Below is a small trained network, with its code and all its weights. Each question gives an input and a class and asks what happens when units are switched off, that is, made to give their printed mean instead of their output.

import numpy as np


def w(rows, s, z=0):
    codes = np.array(rows[::2]) - 128.0
    scale = np.full(codes.shape[1], s)
    scale[-1] = z or s
    return codes * scale


def f(y):
    return y / 2 * (1 + np.tanh(0.7978845608 * (y + 0.044715 * y**3)))


def log_softmax(a):
    a = a - a.max(-1, keepdims=True)
    return a - np.log(np.exp(a).sum(-1, keepdims=True))


def net(x, mask):
    res = np.array(x, float).reshape(1, 5) / 4 @ E
    y = f(res @ A[0][:, :-1].T + A[0][:, -1])
    res = res + np.where(mask, y, B[0][:, -1]) @ B[0][:, :-1]
    return log_softmax(res[-1] @ U[:, :-1].T + U[:, -1])


A, B = {}, {}
E = w([
[42,66,146,62],'x0',
[54,39,196,201],'x1',
[53,120,158,182],'x2',
[74,79,2,131],'x3',
[98,216,103,106],'x4',
],0.0086)
A[0] = w([
[153,88,100,127,141],'n1',
[93,157,58,121,127],'n2',
[145,123,136,155,119],'n3',
[131,125,123,135,198],'n4',
[155,122,152,158,93],'n5',
[86,6,101,137,156],'n6',
[138,121,146,110,86],'n7',
[96,122,121,95,112],'n8',
[203,57,45,108,140],'n9',
[131,147,121,156,143],'n10',
[143,159,107,183,143],'n11',
[157,108,155,97,77],'n12',
[87,45,132,144,78],'n13',
[96,169,121,103,39],'n14',
[182,94,48,126,61],'n15',
[157,94,202,91,112],'n16',
[120,97,94,86,4],'n17',
[94,105,140,168,128],'n18',
[177,122,152,195,76],'n19',
[167,113,159,158,160],'n20',
[89,130,115,95,48],'n21',
[104,175,130,141,22],'n22',
[111,108,112,73,80],'n23',
[164,70,149,65,118],'n24',
[96,125,58,98,123],'n25',
[138,109,112,138,72],'n26',
[135,134,139,132,105],'n27',
[122,125,134,96,142],'n28',
[119,138,133,158,133],'n29',
],0.019,0.0044)
B[0] = w([
[129,116,134,76,160],'n1',
[193,107,66,123,193],'n2',
[119,104,133,150,144],'n3',
[141,117,138,114,143],'n4',
[135,101,149,158,157],'n5',
[64,32,117,55,252],'n6',
[113,136,146,132,132],'n7',
[141,170,135,121,151],'n8',
[169,110,80,2,229],'n9',
[126,91,108,127,143],'n10',
[130,48,97,135,170],'n11',
[98,132,178,131,148],'n12',
[130,35,161,49,209],'n13',
[75,123,148,99,145],'n14',
[171,184,67,102,201],'n15',
[169,120,195,196,190],'n16',
[79,153,65,188,155],'n17',
[120,59,92,166,179],'n18',
[128,65,123,183,185],'n19',
[163,83,197,136,180],'n20',
[155,156,133,140,147],'n21',
[73,94,130,117,135],'n22',
[85,178,85,133,158],'n23',
[81,154,212,75,172],'n24',
[207,134,90,170,198],'n25',
[100,130,121,132,131],'n26',
[123,109,144,122,131],'n27',
[114,159,144,100,140],'n28',
[139,92,118,135,141],'n29',
],0.032,0.014)
U = w([
[89,87,142,61,201],'0',
[3,173,100,229,55],'1',
[171,85,173,180,181],'2',
[92,172,141,207,2],'3',
[137,184,73,89,191],'4',
[79,187,254,191,190],'5',
[168,153,185,85,3],'6',
],0.008,0.0059)

Each question gives the input, the list of numbers given to net, and the class t.
The units are the neurons (one row each of A and B). Each row of codes is followed by its name. A weight is (code - 128) times the scale printed after its matrix; where a second scale follows, it is the last column's (A, B and U).
mask holds one flag per neuron, in row order. A switched-off neuron (its flag False) gives its mean, the last column of its row in B, instead of its output. The means were averaged over made-up inputs and are rounded, as every weight is.
A unit's drop is (log p(t) with every unit on - log p(t) with that unit switched off) / (log p(t) with every unit on - log p(t) with every unit switched off).
unit that matters most: the unit with the biggest drop
top k neurons: the k neurons with the biggest drops, biggest first
drop of u: that unit's drop, to one decimal
input [-2,5,-7,-4,6], class 2: unit that matters most : n24
input [2,-6,4,5,-7], class 4: top 2 neurons : (n15, n25)
input [-5,-4,6,-1,2], class 2: top 3 neurons : (n6, n9, n13)
input [1,6,-4,-5,-7], class 2: top 2 neurons : (n16, n9)
input [7,8,-7,-7,-1], class 5: top 3 neurons : (n16, n9, n24)
input [-8,-7,-8,-7,-5], class 2: top 2 neurons : (n19, n6)
input [-4,0,-8,-8,-8], class 5: top 2 neurons : (n24, n12)
input [-2,5,-1,5,8], class 2: top 2 neurons : (n9, n15)
input [-4,-6,-2,-5,-3], class 2: drop of n7 : 0.0
input [3,5,-2,-5,4], class 5: drop of n9 : 0.1
input [7,-3,7,-6,-8], class 5: drop of n2 : 0.1
